Below is a small trained network, with its code and all its weights. Each question gives an input and a target symbol and asks what happens when units are switched off, that is, made to give their printed mean instead of their output.

import numpy as np


def w(rows, s, z=0):
    codes = np.array(rows[::2]) - 128.0
    scale = np.full(codes.shape[1], s)
    scale[-1] = z or s
    return codes * scale


def norm(h):
    return h / np.sqrt((h * h).mean(-1, keepdims=True) + 1e-5)


def f(y):
    return np.maximum(y, 0)


def softmax(a):
    e = np.exp(a - a.max(-1, keepdims=True))
    return e / e.sum(-1, keepdims=True)


def log_softmax(a):
    a = a - a.max(-1, keepdims=True)
    return a - np.log(np.exp(a).sum(-1, keepdims=True))


def net(x, mask):
    ids = ['αβγδελστ'.index(c) for c in x.split()]
    T = len(ids)
    res = E[ids] + P[:T]
    u = 0
    for l in range(2):
        r = norm(res)
        for j in range(2):
            rows = slice(2 * j, 2 * j + 2)
            q, k, v = (r @ M[l][rows].T for M in (Q, K, V))
            z = softmax(np.where(np.tri(T) > 0, q @ k.T / 2**0.5, -1e9)) @ v
            o = O[l][rows]
            res = res + np.where(mask[u + j], z, o[:, -1]) @ o[:, :-1]
        u += 2
        y = f(norm(res) @ A[l][:, :-1].T + A[l][:, -1])
        res = res + np.where(mask[u : u + 12], y, B[l][:, -1]) @ B[l][:, :-1]
        u += 12
    return log_softmax(norm(res)[-1] @ U[:, :-1].T + U[:, -1])


Q, K, V, O, A, B = {}, {}, {}, {}, {}, {}
E = w([
[133,157,138],'α',
[120,158,126],'β',
[121,156,127],'γ',
[129,166,126],'δ',
[129,105,137],'ε',
[134,150,141],'λ',
[130,156,132],'σ',
[210,254,247],'τ',
],0.0098)
P = w([
[37,61,251],'0',
[77,183,150],'1',
[128,129,94],'2',
[146,107,85],'3',
[145,91,92],'4',
[125,66,110],'5',
[99,60,115],'6',
],0.0027)
Q[0] = w([
[41,226,189],'0.h1',
[176,53,90],'0.h1',
[163,150,221],'0.h2',
[67,3,135],'0.h2',
],0.0034)
K[0] = w([
[80,99,162],'0.h1',
[152,166,93],'0.h1',
[143,79,172],'0.h2',
[3,104,122],'0.h2',
],0.0043)
V[0] = w([
[73,121,53],'0.h1',
[90,219,23],'0.h1',
[254,188,210],'0.h2',
[181,213,104],'0.h2',
],0.0035)
O[0] = w([
[131,131,179,35],'0.h1',
[135,86,246,2],'0.h1',
[2,145,60,207],'0.h2',
[58,86,158,91],'0.h2',
],0.0045,0.0013)
A[0] = w([
[117,33,96,127],'0.n1',
[196,104,83,150],'0.n2',
[103,74,113,151],'0.n3',
[117,240,152,86],'0.n4',
[93,56,64,37],'0.n5',
[133,138,123,100],'0.n6',
[216,41,219,116],'0.n7',
[204,213,35,52],'0.n8',
[100,114,74,112],'0.n9',
[58,3,34,5],'0.n10',
[74,196,141,141],'0.n11',
[122,82,48,98],'0.n12',
],0.0034,0.0026)
B[0] = w([
[188,154,96,198],'0.n1',
[76,142,106,188],'0.n2',
[147,147,100,182],'0.n3',
[185,88,80,222],'0.n4',
[214,127,147,153],'0.n5',
[109,119,144,128],'0.n6',
[33,127,96,180],'0.n7',
[82,160,99,190],'0.n8',
[72,137,165,166],'0.n9',
[252,120,143,181],'0.n10',
[89,80,60,253],'0.n11',
[84,146,153,176],'0.n12',
],0.0036,0.0021)
Q[1] = w([
[117,65,2],'1.h1',
[102,96,64],'1.h1',
[102,96,111],'1.h2',
[108,42,63],'1.h2',
],0.0053)
K[1] = w([
[110,148,246],'1.h1',
[137,158,169],'1.h1',
[107,123,111],'1.h2',
[81,121,122],'1.h2',
],0.011)
V[1] = w([
[122,4,109],'1.h1',
[111,140,88],'1.h1',
[98,181,40],'1.h2',
[195,203,109],'1.h2',
],0.0042)
O[1] = w([
[154,254,10,87],'1.h1',
[190,146,161,176],'1.h1',
[87,226,230,255],'1.h2',
[103,15,188,129],'1.h2',
],0.0034,0.0033)
A[1] = w([
[125,128,123,68],'1.n1',
[163,113,153,152],'1.n2',
[144,141,1,133],'1.n3',
[122,168,136,112],'1.n4',
[150,176,157,41],'1.n5',
[139,153,176,34],'1.n6',
[105,117,145,2],'1.n7',
[125,125,125,44],'1.n8',
[125,130,130,59],'1.n9',
[192,119,95,111],'1.n10',
[134,56,156,6],'1.n11',
[133,139,182,14],'1.n12',
],0.0091,0.0016)
B[1] = w([
[113,133,135,128],'1.n1',
[124,168,146,184],'1.n2',
[81,74,3,221],'1.n3',
[190,98,125,250],'1.n4',
[167,47,119,203],'1.n5',
[120,88,130,173],'1.n6',
[84,126,136,140],'1.n7',
[121,134,130,128],'1.n8',
[119,140,127,128],'1.n9',
[93,183,110,192],'1.n10',
[231,107,122,181],'1.n11',
[122,63,118,161],'1.n12',
],0.0058,0.0026)
U = w([
[128,63,149,95],'α',
[117,234,117,194],'β',
[107,105,161,82],'γ',
[118,118,9,172],'δ',
[153,69,146,167],'ε',
[110,168,151,126],'λ',
[114,129,144,2],'σ',
[152,170,227,117],'τ',
],0.015,0.0053)

Each question gives the input, a string of symbols that net reads in full, and the target symbol t.
The units are the heads (2 rows each of Q, K, V and O) and the neurons (one row each of A and B). Each row of codes is followed by its name. A weight is (code - 128) times the scale printed after its matrix; where a second scale follows, it is the last column's (O, A, B and U).
mask holds one flag per unit, layer by layer, with each layer's heads first. A switched-off unit (its flag False) gives its mean, the last column of its rows in O or B, instead of its output. The means were averaged over made-up inputs and are rounded, as every weight is.
A unit's drop is (log p(t) with every unit on - log p(t) with that unit switched off) / (log p(t) with every unit on - log p(t) with every unit switched off).
The circuit of an input: a set's keep is (log p(t) with only the set's units on - log p(t) with every unit switched off) / (log p(t) with every unit on - log p(t) with every unit switched off). Starting from the 12 units with the biggest drops (on a tie, the unit counted first), units are removed one at a time, each time the one whose removal leaves the highest keep (on an exact tie, the one counted first), for as long as the keep stays at least 0.8.
units of the circuit, in order: the units of the circuit, biggest drop first
most important unit: the unit with the biggest drop
k most important neurons: the k neurons with the biggest drops, biggest first
k most important neurons of layer l: the k neurons of layer l with the biggest drops, biggest first
heads that matter: for each layer, one digit per head in row order, 1 if its drop is at least 0.15 and else 0, layers parted by /
drop when u is switched off: that unit's drop, to one decimal
input λ λ γ λ λ α, target β: units of the circuit, in order => 0.h2; 1.h2; 1.n3; 1.n5
input ε λ γ δ, target ε: heads that matter => 11 / 01
input λ σ γ σ, target ε: most important unit => 0.h1
input α ε λ λ λ δ, target β: units of the circuit, in order => 0.h1; 1.h2; 1.n3
input ε γ λ, target ε: 3 most important neurons => 0.n7; 0.n2; 0.n1
input β γ γ, target ε: heads that matter => 10 / 00
input ε ε γ γ β σ, target α: heads that matter => 11 / 00
input ε σ λ σ, target β: 2 most important neurons => 0.n11; 0.n10
input ε σ α, target τ: heads that matter => 11 / 11
input σ γ λ λ, target β: units of the circuit, in order => 0.h2; 1.n3; 1.h2; 0.n4
input ε γ β λ ε, target β: 4 most important neurons => 0.n1; 0.n11; 0.n10; 0.n8
input ε γ γ, target ε: 2 most important neurons of layer 0 => 0.n7; 0.n1
input α ε ε γ λ, target ε: 2 most important neurons => 1.n3; 0.n7
input γ γ β γ β, target ε: units of the circuit, in order => 0.h1
input ε ε β β λ λ λ, target β: 2 most important neurons => 0.n11; 1.n3
input ε λ β, target β: 3 most important neurons => 0.n11; 0.n1; 0.n3
input ε λ β γ, target α: 2 most important neurons of layer 0 => 0.n7; 0.n1
input γ λ α ε λ γ, target β: 2 most important neurons of layer 0 => 0.n11; 0.n4
input ε γ ε λ ε λ σ, target β: 2 most important neurons of layer 1 => 1.n5; 1.n3
input λ σ γ, target τ: 3 most important neurons of layer 1 => 1.n3; 1.n10; 1.n4
input λ σ ε ε λ γ, target β: most important unit => 0.h1
input ε λ ε, target β: 3 most important neurons of layer 1 => 1.n10; 1.n2; 1.n3
input λ λ σ ε, target τ: 2 most important neurons of layer 0 => 0.n10; 0.n1
input ε λ ε λ β, target β: 2 most important neurons => 0.n1; 1.n3
input λ σ ε, target τ: 2 most important neurons of layer 1 => 1.n3; 1.n2
input ε λ γ β λ, target α: drop when 0.h1 is switched off => 1.1
input σ λ β β, target α: most important neuron of layer 0 => 0.n7
